Below are the code and all the weights of a small trained network. Each question names an input and a target symbol and asks about switching units off, where a switched-off unit gives its printed mean instead of its output.

import numpy as np


def w(rows, s, z=0):
    codes = np.array(rows[::2]) - 128.0
    scale = np.full(codes.shape[1], s)
    scale[-1] = z or s
    return codes * scale


def norm(h):
    return h / np.sqrt((h * h).mean(-1, keepdims=True) + 1e-5)


def f(y):
    return np.maximum(y, 0)


def softmax(a):
    e = np.exp(a - a.max(-1, keepdims=True))
    return e / e.sum(-1, keepdims=True)


def log_softmax(a):
    a = a - a.max(-1, keepdims=True)
    return a - np.log(np.exp(a).sum(-1, keepdims=True))


def net(x, mask):
    ids = ['βγεζθσψ'.index(c) for c in x.split()]
    T = len(ids)
    res = E[ids] + P[:T]
    u = 0
    for l in range(3):
        q, k, v = (norm(res) @ M[l].T for M in (Q, K, V))
        z = softmax(np.where(np.tri(T) > 0, q @ k.T / 3**0.5, -1e9)) @ v
        res = res + np.where(mask[u], z, O[l][:, -1]) @ O[l][:, :-1]
        u += 1
        y = f(norm(res) @ A[l][:, :-1].T + A[l][:, -1])
        res = res + np.where(mask[u : u + 4], y, B[l][:, -1]) @ B[l][:, :-1]
        u += 4
    return log_softmax(norm(res)[-1] @ U[:, :-1].T + U[:, -1])


Q, K, V, O, A, B = {}, {}, {}, {}, {}, {}
E = w([
[59,95,141,197],'β',
[152,106,187,163],'γ',
[236,127,68,175],'ε',
[98,145,120,162],'ζ',
[67,78,3,37],'θ',
[136,110,106,100],'σ',
[122,136,106,163],'ψ',
],0.014)
P = w([
[88,10,104,70],'0',
[79,254,144,59],'1',
[114,188,182,56],'2',
[111,251,177,59],'3',
[134,232,175,72],'4',
[142,218,176,35],'5',
[137,220,166,40],'6',
],0.005)
Q[0] = w([
[225,180,138,119],'L0H1',
[118,246,213,68],'L0H1',
[171,62,216,212],'L0H1',
],0.012)
K[0] = w([
[87,112,114,189],'L0H1',
[144,67,122,178],'L0H1',
[132,249,176,160],'L0H1',
],0.012)
V[0] = w([
[159,86,91,2],'L0H1',
[189,140,87,163],'L0H1',
[178,69,237,90],'L0H1',
],0.008)
O[0] = w([
[122,255,112,120,108],'L0H1',
[231,110,73,227,7],'L0H1',
[185,142,241,41,195],'L0H1',
],0.0084,0.0021)
A[0] = w([
[252,127,96,140,141],'L0N1',
[187,102,112,141,111],'L0N2',
[109,117,206,165,251],'L0N3',
[120,100,115,102,83],'L0N4',
],0.011,0.0029)
B[0] = w([
[219,198,134,168,170],'L0N1',
[254,173,177,155,149],'L0N2',
[178,218,167,59,254],'L0N3',
[131,241,191,154,140],'L0N4',
],0.0082,0.0061)
Q[1] = w([
[135,137,249,147],'L1H1',
[197,115,197,107],'L1H1',
[87,186,93,60],'L1H1',
],0.012)
K[1] = w([
[174,95,221,55],'L1H1',
[205,217,254,172],'L1H1',
[7,52,130,142],'L1H1',
],0.0071)
V[1] = w([
[122,120,41,139],'L1H1',
[221,122,191,69],'L1H1',
[254,97,19,123],'L1H1',
],0.0068)
O[1] = w([
[169,34,85,143,46],'L1H1',
[182,145,209,3,209],'L1H1',
[253,169,54,24,3],'L1H1',
],0.005,0.0039)
A[1] = w([
[165,123,88,210,51],'L1N1',
[129,181,142,99,250],'L1N2',
[129,61,2,119,96],'L1N3',
[50,137,116,116,129],'L1N4',
],0.008,0.0018)
B[1] = w([
[238,66,160,104,160],'L1N1',
[172,3,171,130,255],'L1N2',
[107,135,223,222,176],'L1N3',
[110,186,64,250,202],'L1N4',
],0.0063,0.0048)
Q[2] = w([
[153,254,119,177],'L2H1',
[176,243,154,121],'L2H1',
[85,98,93,168],'L2H1',
],0.009)
K[2] = w([
[144,110,1,62],'L2H1',
[108,123,99,18],'L2H1',
[180,173,79,171],'L2H1',
],0.0091)
V[2] = w([
[79,116,89,104],'L2H1',
[136,128,119,5],'L2H1',
[99,254,245,141],'L2H1',
],0.0074)
O[2] = w([
[2,146,164,102,119],'L2H1',
[112,219,104,192,139],'L2H1',
[148,39,165,254,254],'L2H1',
],0.0065,0.0056)
A[2] = w([
[84,143,77,73,1],'L2N1',
[84,110,2,171,31],'L2N2',
[92,142,88,73,68],'L2N3',
[128,65,92,145,107],'L2N4',
],0.012,0.0033)
B[2] = w([
[58,156,102,56,158],'L2N1',
[138,77,97,2,254],'L2N2',
[35,147,58,74,156],'L2N3',
[229,101,163,129,165],'L2N4',
],0.008,0.0042)
U = w([
[93,91,155,203,77],'β',
[145,156,200,32,26],'γ',
[214,159,78,192,251],'ε',
[125,56,106,160,85],'ζ',
[96,183,92,57,226],'θ',
[111,248,122,173,78],'σ',
[176,59,94,122,194],'ψ',
],0.011,0.0016)

Each question gives the input, a string of symbols that net reads in full, and the target symbol t.
The units are the heads (3 rows each of Q, K, V and O) and the neurons (one row each of A and B). Each row of codes is followed by its name. A weight is (code - 128) times the scale printed after its matrix; where a second scale follows, it is the last column's (O, A, B and U).
mask holds one flag per unit, layer by layer, with each layer's heads first. A switched-off unit (its flag False) gives its mean, the last column of its rows in O or B, instead of its output. The means were averaged over made-up inputs and are rounded, as every weight is.
A unit's drop is (log p(t) with every unit on - log p(t) with that unit switched off) / (log p(t) with every unit on - log p(t) with every unit switched off).
most important unit: the unit with the biggest drop
top k neurons: the k neurons with the biggest drops, biggest first
top k neurons in layer l: the k neurons of layer l with the biggest drops, biggest first
drop when u is switched off: that unit's drop, to one decimal
input ζ θ σ, target ζ: most important unit	L1H1
input ψ β ψ β, target ψ: top 3 neurons	(L2N2 L2N4 L1N1)
input ε β θ β, target θ: top 2 neurons	(L2N2 L1N2)
input σ ζ σ β, target σ: top 2 neurons	(L1N3 L0N3)
input θ θ γ ψ ψ, target θ: top 2 neurons	(L2N2 L0N3)
input ψ θ σ β ζ, target ψ: top 3 neurons	(L1N3 L2N2 L0N3)
input ψ β ψ ζ ε ψ, target ψ: top 2 neurons	(L2N2 L1N3)
input ε θ γ ψ, target ε: top 2 neurons	(L0N3 L1N3)
input ψ ε β, target ε: drop when L0H1 is switched off	0.9
input ψ σ ψ γ β θ σ, target ψ: top 2 neurons	(L1N3 L0N3)
input ζ γ θ ε σ ζ ζ, target ζ: drop when L1H1 is switched off	0.2
input θ ζ γ ψ, target θ: drop when L2H1 is switched off	0.4
input σ ψ ψ ζ β, target ζ: drop when L0H1 is switched off	1.0
input β ε γ ζ, target β: most important unit	L0N1
input β σ σ ψ γ σ, target β: top 2 neurons in layer 0	(L0N3 L0N4)
